Below are the code and all the weights of a small trained network. Each question names an input and a class and asks about switching units off, where a switched-off unit gives its printed mean instead of its output.

import numpy as np


def w(rows, s, z=0):
    codes = np.array(rows[::2]) - 128.0
    scale = np.full(codes.shape[1], s)
    scale[-1] = z or s
    return codes * scale


def norm(h):
    return h / np.sqrt((h * h).mean(-1, keepdims=True) + 1e-5)


def f(y):
    return np.maximum(y, 0)


def log_softmax(a):
    a = a - a.max(-1, keepdims=True)
    return a - np.log(np.exp(a).sum(-1, keepdims=True))


def net(x, mask):
    res = np.array(x, float).reshape(1, 2) / 4 @ E
    u = 0
    for l in range(2):
        y = f(norm(res) @ A[l][:, :-1].T + A[l][:, -1])
        res = res + np.where(mask[u : u + 5], y, B[l][:, -1]) @ B[l][:, :-1]
        u += 5
    return log_softmax(norm(res)[-1] @ U[:, :-1].T + U[:, -1])


A, B = {}, {}
E = w([
[148,250,61,149,154,188,209,157],'x0',
[85,86,135,161,126,191,112,148],'x1',
],0.012)
A[0] = w([
[130,104,128,141,112,162,133,119,5],'0.n0',
[125,149,135,158,140,202,123,149,91],'0.n1',
[125,106,156,143,139,254,139,132,55],'0.n2',
[129,151,101,147,121,168,139,143,149],'0.n3',
[141,87,141,138,119,122,91,123,91],'0.n4',
],0.014,0.003)
B[0] = w([
[38,118,141,151,255,56,43,183,153],'0.n0',
[230,59,158,72,79,196,238,26,232],'0.n1',
[72,207,40,177,146,11,16,214,255],'0.n2',
[56,114,230,91,178,161,167,88,224],'0.n3',
[78,121,53,83,55,187,245,124,216],'0.n4',
],0.0078,0.0086)
A[1] = w([
[82,142,47,169,95,103,134,130,187],'1.n0',
[168,141,130,109,107,161,81,133,29],'1.n1',
[113,92,217,58,174,99,146,82,149],'1.n2',
[162,6,163,135,100,72,35,104,254],'1.n3',
[189,183,95,127,111,26,108,148,113],'1.n4',
],0.014,0.0022)
B[1] = w([
[164,97,167,131,117,60,68,167,221],'1.n0',
[99,23,214,142,117,157,154,95,128],'1.n1',
[116,56,109,138,78,95,68,159,218],'1.n2',
[152,248,139,144,211,187,203,107,254],'1.n3',
[60,104,131,190,159,106,39,216,192],'1.n4',
],0.011,0.0098)
U = w([
[120,178,147,76,166,186,255,60,223],'0',
[99,204,95,170,199,78,56,212,201],'1',
[86,26,99,84,43,72,60,177,136],'2',
[193,134,75,133,84,153,52,43,6],'3',
[242,116,97,122,114,197,31,75,4],'4',
],0.0096,0.0042)

Each question gives the input, the list of numbers given to net, and the class t.
The units are the neurons (one row each of A and B). Each row of codes is followed by its name. A weight is (code - 128) times the scale printed after its matrix; where a second scale follows, it is the last column's (A, B and U).
mask holds one flag per neuron, layer by layer. A switched-off neuron (its flag False) gives its mean, the last column of its row in B, instead of its output. The means were averaged over made-up inputs and are rounded, as every weight is.
A unit's drop is (log p(t) with every unit on - log p(t) with that unit switched off) / (log p(t) with every unit on - log p(t) with every unit switched off).
The circuit of an input: a set's keep is (log p(t) with only the set's units on - log p(t) with every unit switched off) / (log p(t) with every unit on - log p(t) with every unit switched off). Starting from all 10 units, units are removed one at a time, each time the one whose removal leaves the highest keep (on an exact tie, the one counted first), for as long as the keep stays at least 0.8.
circuit, biggest first: the units of the circuit, biggest drop first
k most important neurons: the k neurons with the biggest drops, biggest first
top k neurons in layer l: the k neurons of layer l with the biggest drops, biggest first
input [-5,4], class 0: 3 most important neurons => (1.n3; 0.n2; 1.n4)
input [7,5], class 0: top neuron in layer 0 => (0.n1)
input [-4,5], class 1: top 3 neurons in layer 0 => (0.n1; 0.n4; 0.n3)
input [-5,-7], class 1: top 3 neurons in layer 1 => (1.n3; 1.n4; 1.n2)
input [-7,-8], class 1: 3 most important neurons => (0.n1; 1.n3; 0.n3)
input [-5,3], class 0: 2 most important neurons => (1.n3; 0.n2)
input [-7,8], class 1: 4 most important neurons => (0.n1; 1.n3; 0.n0; 1.n0)
input [7,4], class 0: 2 most important neurons => (0.n1; 0.n3)
input [0,1], class 2: 2 most important neurons => (1.n3; 1.n0)
input [-6,-7], class 1: 2 most important neurons => (0.n1; 0.n3)
input [-2,0], class 2: top 3 neurons in layer 0 => (0.n4; 0.n1; 0.n2)
input [-1,2], class 2: 3 most important neurons => (1.n3; 0.n4; 1.n0)
input [2,2], class 2: top 2 neurons in layer 1 => (1.n2; 1.n3)
input [4,-1], class 0: most important neuron => (1.n0)
input [-6,7], class 1: 4 most important neurons => (0.n1; 1.n3; 1.n0; 0.n0)
input [-4,-4], class 0: 3 most important neurons => (0.n2; 1.n3; 0.n3)
input [-3,8], class 1: circuit, biggest first => (1.n3; 0.n2)
input [0,-1], class 2: top 2 neurons in layer 0 => (0.n2; 0.n0)
input [0,0], class 2: 3 most important neurons => (0.n0; 0.n2; 0.n1)
input [-6,1], class 0: circuit, biggest first => (1.n3)
input [6,2], class 0: top 2 neurons in layer 0 => (0.n1; 0.n3)
input [-2,1], class 2: 3 most important neurons => (0.n4; 1.n3; 0.n1)
input [-5,7], class 1: circuit, biggest first => (0.n1; 1.n3)
input [5,2], class 0: top 2 neurons in layer 0 => (0.n1; 0.n3)
input [1,3], class 2: top 2 neurons in layer 1 => (1.n3; 1.n0)
